a =
array([[ 1.13, -1.05, -0.10, -1.66],
       [-1.77,  0.82,  0.78, -0.68],
       [-0.50,  2.21, -1.48,  0.15],
       [ 0.74, -0.23,  0.84, -1.93],
       [ 1.92, -1.83, -1.02, -0.42],
       [-0.36,  2.23, -1.60, -0.28],
       [-1.62,  0.62,  0.93, -0.76],
       [-0.14, -1.38, -0.33, -0.91],
       [-0.27,  2.12, -1.32,  0.72],
       [-0.71,  1.85, -1.08, -1.28],
       [ 1.49, -0.93, -0.14, -1.78],
       [-0.33,  2.25, -1.58, -0.50],
       [ 2.44, -0.68, -1.13, -1.41],
       [ 0.46, -1.96, -1.57,  0.13]])
a[0, 0] => 1.13
a[3] => [0.74, -0.23, 0.84, -1.93]
a[6, 1] => 0.62
a[:, 3] => [-1.66, -0.68, 0.15, -1.93, -0.42, -0.28, -0.76, -0.91, 0.72, -1.28, -1.78, -0.50, -1.41, 0.13]
a[11] => [-0.33, 2.25, -1.58, -0.50]
a[5, 3] => -0.28
a[:, 0] => [1.13, -1.77, -0.50, 0.74, 1.92, -0.36, -1.62, -0.14, -0.27, -0.71, 1.49, -0.33, 2.44, 0.46]
a[0] => [1.13, -1.05, -0.10, -1.66]
a[9] => [-0.71, 1.85, -1.08, -1.28]
a[5, 0] => -0.36
a[8, 1] => 2.12
a[4] => [1.92, -1.83, -1.02, -0.42]
a[3, 2] => 0.84
a[12, 3] => -1.41
a[:, 2] => [-0.10, 0.78, -1.48, 0.84, -1.02, -1.60, 0.93, -0.33, -1.32, -1.08, -0.14, -1.58, -1.13, -1.57]
a[6] => [-1.62, 0.62, 0.93, -0.76]
a[2, 3] => 0.15
a[8, 2] => -1.32
a[5] => [-0.36, 2.23, -1.60, -0.28]
a[11, 3] => -0.50
a[8, 3] => 0.72
a[9, 2] => -1.08
a[3, 1] => -0.23
a[12, 2] => -1.13
a[10, 2] => -0.14
a[9, 1] => 1.85
a[7, 2] => -0.33

W =
269	439	382	319	340	282	340	294	927	276
316	427	365	314	368	246	289	267	620	247
334	266	274	308	303	298	309	321	285	361
297	220	334	351	279	316	218	424	30	490
288	385	280	320	321	283	297	301	372	246
297	528	331	320	299	304	429	246	908	75
288	411	229	304	326	332	382	295	449	120
307	403	326	282	346	303	338	286	418	257
325	361	361	290	322	319	329	292	413	240
272	468	329	267	366	339	382	193	819	164
316	513	327	333	372	390	382	297	548	133
304	198	350	290	313	296	263	338	225	353
Indices start at 0.
row 0 col 0	269
row 1 col 7	267
row 1 col 8	620
row 5 col 2	331
row 11 col 4	313
row 7 col 1	403
row 0 col 4	340
row 8 col 4	322
row 10 col 5	390
row 4 col 7	301
row 3 col 5	316
row 5 col 6	429
row 7 col 8	418
row 5 col 9	75
row 8 col 9	240
row 7 col 7	286
row 2 col 6	309
row 1 col 2	365
row 6 col 2	229
row 6 col 0	288
row 10 col 2	327
row 10 col 7	297
row 8 col 7	292
row 6 col 8	449
row 11 col 1	198
row 11 col 9	353
row 8 col 0	325
row 11 col 2	350
row 11 col 7	338
row 3 col 0	297
row 1 col 6	289
row 0 col 5	282
row 8 col 5	319
row 10 col 6	382
row 4 col 2	280
row 1 col 0	316
row 11 col 8	225
row 1 col 1	427
